Here is a tiny trained network, its code and every weight. The questions are about switching its units off for an input and a class, where a switched-off unit gives its printed mean instead of its output.

import numpy as np


def w(rows, s, z=0):
    codes = np.array(rows[::2]) - 128.0
    scale = np.full(codes.shape[1], s)
    scale[-1] = z or s
    return codes * scale


def norm(h):
    return h / np.sqrt((h * h).mean(-1, keepdims=True) + 1e-5)


def f(y):
    return np.maximum(y, 0)


def log_softmax(a):
    a = a - a.max(-1, keepdims=True)
    return a - np.log(np.exp(a).sum(-1, keepdims=True))


def net(x, mask):
    res = np.array(x, float).reshape(1, 8) / 4 @ E
    u = 0
    for l in range(3):
        y = f(norm(res) @ A[l][:, :-1].T + A[l][:, -1])
        res = res + np.where(mask[u : u + 9], y, B[l][:, -1]) @ B[l][:, :-1]
        u += 9
    return log_softmax(norm(res)[-1] @ U[:, :-1].T + U[:, -1])


A, B = {}, {}
E = w([
[109,96,152,93,144],'x0',
[212,68,87,149,179],'x1',
[204,138,142,178,52],'x2',
[227,156,137,84,70],'x3',
[122,73,119,110,42],'x4',
[95,52,115,211,174],'x5',
[112,137,253,147,121],'x6',
[88,97,139,81,133],'x7',
],0.0058)
A[0] = w([
[127,33,184,140,136,106],'L0N1',
[22,135,100,157,89,220],'L0N2',
[166,100,72,195,118,63],'L0N3',
[76,37,119,130,96,82],'L0N4',
[136,108,156,226,68,1],'L0N5',
[158,2,177,87,181,149],'L0N6',
[90,121,176,26,102,140],'L0N7',
[134,139,127,187,148,50],'L0N8',
[166,104,182,132,129,61],'L0N9',
],0.0089,0.002)
B[0] = w([
[75,184,131,198,126,213],'L0N1',
[94,189,71,189,122,253],'L0N2',
[152,81,60,97,127,228],'L0N3',
[127,208,80,165,154,219],'L0N4',
[126,99,180,171,121,204],'L0N5',
[64,255,60,174,118,252],'L0N6',
[143,129,105,129,51,248],'L0N7',
[181,114,153,79,146,171],'L0N8',
[126,106,122,175,156,172],'L0N9',
],0.0096,0.0036)
A[1] = w([
[8,137,91,119,95,250],'L1N1',
[153,137,144,221,92,49],'L1N2',
[80,125,200,86,73,146],'L1N3',
[138,146,61,79,204,149],'L1N4',
[223,85,101,170,136,65],'L1N5',
[137,115,100,184,138,10],'L1N6',
[135,39,71,189,124,184],'L1N7',
[158,168,174,49,1,70],'L1N8',
[178,233,229,136,183,65],'L1N9',
],0.0076,0.002)
B[1] = w([
[158,183,117,148,136,253],'L1N1',
[192,114,172,152,119,189],'L1N2',
[194,130,100,72,133,161],'L1N3',
[139,157,178,135,254,201],'L1N4',
[144,57,76,93,63,183],'L1N5',
[148,145,115,106,100,162],'L1N6',
[171,166,104,120,99,198],'L1N7',
[202,74,60,79,101,224],'L1N8',
[178,95,171,100,129,187],'L1N9',
],0.0087,0.0056)
A[2] = w([
[104,250,210,34,61,132],'L2N1',
[206,109,157,92,148,151],'L2N2',
[254,115,106,86,98,254],'L2N3',
[48,116,88,58,96,76],'L2N4',
[38,117,74,107,211,30],'L2N5',
[164,124,198,168,201,125],'L2N6',
[116,203,93,184,164,105],'L2N7',
[133,178,149,130,71,108],'L2N8',
[137,89,157,193,22,122],'L2N9',
],0.0088,0.0033)
B[2] = w([
[198,49,15,171,130,164],'L2N1',
[50,175,127,156,236,173],'L2N2',
[3,92,65,131,163,248],'L2N3',
[192,71,142,61,112,134],'L2N4',
[108,94,178,212,165,151],'L2N5',
[76,131,108,82,178,154],'L2N6',
[85,232,133,73,130,197],'L2N7',
[159,11,140,227,178,153],'L2N8',
[18,112,212,179,115,165],'L2N9',
],0.0059,0.011)
U = w([
[131,79,192,165,99,124],'0',
[188,72,73,78,84,136],'1',
[42,182,98,152,152,144],'2',
[113,103,200,90,195,120],'3',
[123,157,241,1,59,6],'4',
],0.02,0.025)

Each question gives the input, the list of numbers given to net, and the class t.
The units are the neurons (one row each of A and B). Each row of codes is followed by its name. A weight is (code - 128) times the scale printed after its matrix; where a second scale follows, it is the last column's (A, B and U).
mask holds one flag per neuron, layer by layer. A switched-off neuron (its flag False) gives its mean, the last column of its row in B, instead of its output. The means were averaged over made-up inputs and are rounded, as every weight is.
A unit's drop is (log p(t) with every unit on - log p(t) with that unit switched off) / (log p(t) with every unit on - log p(t) with every unit switched off).
The circuit of an input: a set's keep is (log p(t) with only the set's units on - log p(t) with every unit switched off) / (log p(t) with every unit on - log p(t) with every unit switched off). Starting from the 12 units with the biggest drops (on a tie, the unit counted first), units are removed one at a time, each time the one whose removal leaves the highest keep (on an exact tie, the one counted first), for as long as the keep stays at least 0.8.
circuit, biggest first: the units of the circuit, biggest drop first
unit that matters most: the unit with the biggest drop
top k neurons: the k neurons with the biggest drops, biggest first
top k neurons in layer l: the k neurons of layer l with the biggest drops, biggest first
drop when u is switched off: that unit's drop, to one decimal
input [-7,2,5,6,-8,0,0,-4], class 1: circuit, biggest first => L1N5; L0N6
input [-6,0,-7,3,-6,-3,-5,-6], class 3: top neuron in layer 1 => L1N4
input [5,7,-4,-1,-8,-1,7,-8], class 3: circuit, biggest first => L1N9; L0N2
input [-1,3,6,8,-6,1,7,-7], class 0: top 2 neurons => L1N4; L1N5
input [1,-3,-4,2,-8,3,8,-1], class 3: top 2 neurons => L1N9; L2N3
input [-8,-6,8,-7,-7,8,6,2], class 0: top 2 neurons in layer 2 => L2N3; L2N2
input [3,7,8,-2,7,5,0,2], class 2: top 3 neurons => L0N6; L0N1; L0N4
input [-3,0,-7,-4,-8,-8,3,-2], class 3: top 2 neurons => L0N6; L1N9
input [2,-5,-8,4,-7,-1,8,3], class 1: top 2 neurons => L2N1; L0N7
input [-4,-2,6,-1,-4,0,-6,-3], class 1: top 2 neurons in layer 0 => L0N3; L0N6
input [-6,-4,4,4,5,-4,7,5], class 1: top 2 neurons => L1N8; L1N3
input [-6,-7,1,-3,-1,-4,8,3], class 1: drop when L2N1 is switched off => 0.4
input [-5,3,8,-5,1,4,-7,5], class 1: drop when L0N6 is switched off => 0.2
input [-4,7,2,4,-7,-4,-1,1], class 3: drop when L2N2 is switched off => 0.2
input [-8,-1,6,2,-6,-5,6,-8], class 0: unit that matters most => L1N4
input [-7,8,-7,-6,-4,-3,4,-2], class 3: top 2 neurons in layer 1 => L1N4; L1N9
